Here is a tiny trained network, its code and every weight. The questions are about switching its units off for an input and a class, where a switched-off unit gives its printed mean instead of its output.

import numpy as np


def w(rows, s, z=0):
    codes = np.array(rows[::2]) - 128.0
    scale = np.full(codes.shape[1], s)
    scale[-1] = z or s
    return codes * scale


def norm(h):
    return h / np.sqrt((h * h).mean(-1, keepdims=True) + 1e-5)


def f(y):
    return y / 2 * (1 + np.tanh(0.7978845608 * (y + 0.044715 * y**3)))


def log_softmax(a):
    a = a - a.max(-1, keepdims=True)
    return a - np.log(np.exp(a).sum(-1, keepdims=True))


def net(x, mask):
    res = np.array(x, float).reshape(1, 4) / 4 @ E
    u = 0
    for l in range(3):
        y = f(norm(res) @ A[l][:, :-1].T + A[l][:, -1])
        res = res + np.where(mask[u : u + 7], y, B[l][:, -1]) @ B[l][:, :-1]
        u += 7
    return log_softmax(norm(res)[-1] @ U[:, :-1].T + U[:, -1])


A, B = {}, {}
E = w([
[254,200,130,197,165,87],'x0',
[109,139,130,209,177,105],'x1',
[131,99,51,140,217,152],'x2',
[146,91,80,92,144,81],'x3',
],0.0083)
A[0] = w([
[255,201,171,92,61,111,13],'L0N0',
[213,163,74,205,205,72,105],'L0N1',
[112,210,206,236,168,171,5],'L0N2',
[199,243,147,93,177,208,49],'L0N3',
[127,125,63,81,184,204,72],'L0N4',
[178,195,250,125,138,134,89],'L0N5',
[216,191,174,92,101,103,2],'L0N6',
],0.0071,0.0055)
B[0] = w([
[161,159,25,58,1,103,182],'L0N0',
[116,81,167,123,155,38,255],'L0N1',
[80,236,152,193,131,189,168],'L0N2',
[159,82,158,153,54,142,159],'L0N3',
[163,94,107,179,110,174,159],'L0N4',
[117,129,23,150,79,130,179],'L0N5',
[122,138,77,87,85,120,145],'L0N6',
],0.0093,0.0047)
A[1] = w([
[102,93,44,73,186,254,15],'L1N0',
[48,77,192,91,64,108,2],'L1N1',
[191,168,90,101,180,145,39],'L1N2',
[113,138,123,103,103,188,15],'L1N3',
[80,81,89,118,98,128,14],'L1N4',
[159,91,73,66,185,175,156],'L1N5',
[140,171,111,102,104,214,74],'L1N6',
],0.0083,0.003)
B[1] = w([
[55,35,1,130,119,121,254],'L1N0',
[197,194,148,58,172,169,252],'L1N1',
[118,159,180,118,94,83,117],'L1N2',
[146,112,110,129,193,89,137],'L1N3',
[107,131,123,107,151,196,170],'L1N4',
[78,84,124,195,97,124,233],'L1N5',
[118,108,84,144,196,74,154],'L1N6',
],0.0089,0.0033)
A[2] = w([
[111,232,159,191,157,176,30],'L2N0',
[86,70,147,126,105,167,116],'L2N1',
[76,191,160,32,171,185,91],'L2N2',
[153,115,100,112,255,25,3],'L2N3',
[106,205,105,188,153,137,111],'L2N4',
[94,123,118,226,99,134,108],'L2N5',
[52,135,143,25,172,169,123],'L2N6',
],0.0091,0.0051)
B[2] = w([
[87,173,126,139,113,228,167],'L2N0',
[146,102,132,59,123,147,174],'L2N1',
[203,181,221,100,170,67,233],'L2N2',
[110,108,172,172,248,2,183],'L2N3',
[55,165,136,144,137,167,159],'L2N4',
[85,134,202,88,137,178,184],'L2N5',
[181,129,177,27,180,147,254],'L2N6',
],0.0087,0.0047)
U = w([
[209,47,187,185,107,148,2],'0',
[33,17,66,91,157,187,136],'1',
[110,98,164,200,233,4,155],'2',
[171,166,232,23,176,142,183],'3',
[17,219,186,225,126,208,149],'4',
[192,188,73,130,10,66,154],'5',
],0.016,0.0063)

Each question gives the input, the list of numbers given to net, and the class t.
The units are the neurons (one row each of A and B). Each row of codes is followed by its name. A weight is (code - 128) times the scale printed after its matrix; where a second scale follows, it is the last column's (A, B and U).
mask holds one flag per neuron, layer by layer. A switched-off neuron (its flag False) gives its mean, the last column of its row in B, instead of its output. The means were averaged over made-up inputs and are rounded, as every weight is.
A unit's drop is (log p(t) with every unit on - log p(t) with that unit switched off) / (log p(t) with every unit on - log p(t) with every unit switched off).
The circuit of an input: a set's keep is (log p(t) with only the set's units on - log p(t) with every unit switched off) / (log p(t) with every unit on - log p(t) with every unit switched off). Starting from the 12 units with the biggest drops (on a tie, the unit counted first), units are removed one at a time, each time the one whose removal leaves the highest keep (on an exact tie, the one counted first), for as long as the keep stays at least 0.8.
circuit, biggest first: the units of the circuit, biggest drop first
top k neurons: the k neurons with the biggest drops, biggest first
top k neurons in layer l: the k neurons of layer l with the biggest drops, biggest first
drop when u is switched off: that unit's drop, to one decimal
input [5,8,3,-4], class 4: circuit, biggest first -> L0N2
input [7,-6,4,4], class 2: top 3 neurons -> L0N1, L2N3, L0N5
input [1,-5,0,7], class 5: top 2 neurons -> L1N2, L1N0
input [3,-7,6,0], class 0: top 4 neurons -> L0N3, L0N1, L0N5, L1N0
input [6,7,3,-5], class 4: top 2 neurons -> L0N2, L2N0
input [8,-2,2,-2], class 5: top 2 neurons -> L0N0, L0N3
input [-4,2,1,-7], class 3: top 2 neurons in layer 2 -> L2N6, L2N2
input [-6,1,0,2], class 3: top 4 neurons -> L1N1, L0N5, L2N6, L2N2
input [-2,-5,1,-2], class 1: top 2 neurons -> L0N1, L1N0
input [-3,6,0,-1], class 4: drop when L0N1 is switched off -> 0.2
input [2,4,-5,2], class 5: drop when L0N0 is switched off -> 0.5
input [-8,-1,-2,4], class 3: drop when L1N1 is switched off -> 0.1
